Here is a tiny trained network, its code and every weight. The questions are about switching its units off for an input and a class, where a switched-off unit gives its printed mean instead of its output.

import numpy as np


def w(rows, s, z=0):
    codes = np.array(rows[::2]) - 128.0
    scale = np.full(codes.shape[1], s)
    scale[-1] = z or s
    return codes * scale


def f(y):
    return np.maximum(y, 0)


def log_softmax(a):
    a = a - a.max(-1, keepdims=True)
    return a - np.log(np.exp(a).sum(-1, keepdims=True))


def net(x, mask):
    res = np.array(x, float).reshape(1, 5) / 4 @ E
    y = f(res @ A[0][:, :-1].T + A[0][:, -1])
    res = res + np.where(mask, y, B[0][:, -1]) @ B[0][:, :-1]
    return log_softmax(res[-1] @ U[:, :-1].T + U[:, -1])


A, B = {}, {}
E = w([
[183,183,212,93,186,49],'x0',
[128,127,129,127,128,128],'x1',
[184,69,157,255,165,135],'x2',
[137,154,109,145,120,124],'x3',
[222,52,35,67,168,112],'x4',
],0.012)
A[0] = w([
[158,135,45,4,125,123,138],'neuron 0',
[113,125,179,191,116,135,150],'neuron 1',
[187,94,110,158,165,141,52],'neuron 2',
[24,201,149,89,105,130,238],'neuron 3',
[186,170,184,104,148,90,144],'neuron 4',
[174,166,177,107,159,80,141],'neuron 5',
[78,91,75,151,104,160,254],'neuron 6',
[126,123,161,176,133,143,136],'neuron 7',
[204,62,102,161,145,105,43],'neuron 8',
[112,129,167,197,133,133,121],'neuron 9',
[110,132,161,194,138,130,117],'neuron 10',
],0.024,0.0091)
B[0] = w([
[145,83,20,110,128,45,245],'neuron 0',
[22,140,123,112,145,101,187],'neuron 1',
[122,129,173,90,98,220,173],'neuron 2',
[207,150,206,126,83,243,252],'neuron 3',
[157,123,226,105,114,60,197],'neuron 4',
[120,77,218,76,120,105,196],'neuron 5',
[107,161,5,169,153,197,210],'neuron 6',
[103,131,126,193,137,94,168],'neuron 7',
[202,168,195,132,88,201,191],'neuron 8',
[78,134,109,171,122,64,181],'neuron 9',
[97,134,116,129,191,92,177],'neuron 10',
],0.028,0.033)
U = w([
[144,182,94,158,101,254,219],'0',
[158,143,186,103,77,170,245],'1',
[132,113,20,139,143,140,135],'2',
[147,76,112,84,117,63,4],'3',
[55,164,71,189,177,148,51],'4',
[69,125,162,135,153,65,31],'5',
],0.0097,0.0029)

Each question gives the input, the list of numbers given to net, and the class t.
The units are the neurons (one row each of A and B). Each row of codes is followed by its name. A weight is (code - 128) times the scale printed after its matrix; where a second scale follows, it is the last column's (A, B and U).
mask holds one flag per neuron, in row order. A switched-off neuron (its flag False) gives its mean, the last column of its row in B, instead of its output. The means were averaged over made-up inputs and are rounded, as every weight is.
A unit's drop is (log p(t) with every unit on - log p(t) with that unit switched off) / (log p(t) with every unit on - log p(t) with every unit switched off).
The circuit of an input: a set's keep is (log p(t) with only the set's units on - log p(t) with every unit switched off) / (log p(t) with every unit on - log p(t) with every unit switched off). Starting from all 11 units, units are removed one at a time, each time the one whose removal leaves the highest keep (on an exact tie, the one counted first), for as long as the keep stays at least 0.8.
units of the circuit, in order: the units of the circuit, biggest drop first
k most important neurons: the k neurons with the biggest drops, biggest first
drop of u: that unit's drop, to one decimal
input [-2,6,-8,0,2], class 2: units of the circuit, in order : neuron 0
input [0,-6,-7,-8,-4], class 0: 2 most important neurons : neuron 4; neuron 5
input [0,-8,6,3,1], class 0: 3 most important neurons : neuron 8; neuron 2; neuron 0
input [1,-7,8,-4,-1], class 5: 2 most important neurons : neuron 6; neuron 3
input [0,4,-6,-3,2], class 2: 2 most important neurons : neuron 0; neuron 4
input [7,6,1,-1,0], class 5: 3 most important neurons : neuron 3; neuron 0; neuron 8
input [0,3,0,-8,4], class 2: 2 most important neurons : neuron 3; neuron 4
input [-3,-2,8,-8,1], class 0: 3 most important neurons : neuron 8; neuron 2; neuron 0
input [-7,-6,-1,2,5], class 2: 2 most important neurons : neuron 3; neuron 0
input [1,0,1,3,-2], class 5: 2 most important neurons : neuron 6; neuron 3
input [6,-5,0,6,5], class 3: 2 most important neurons : neuron 3; neuron 0
input [-4,-4,1,8,-7], class 4: 2 most important neurons : neuron 1; neuron 9
input [3,-7,0,-8,5], class 3: 2 most important neurons : neuron 3; neuron 0
input [2,-6,0,8,3], class 3: units of the circuit, in order : neuron 3
input [-8,-3,-1,-4,4], class 2: drop of neuron 3 : 0.6
input [1,0,-5,7,8], class 3: drop of neuron 6 : 1.0
input [-2,-5,-4,5,-7], class 0: drop of neuron 6 : 0.0
input [-8,3,-6,3,3], class 2: drop of neuron 0 : 0.6
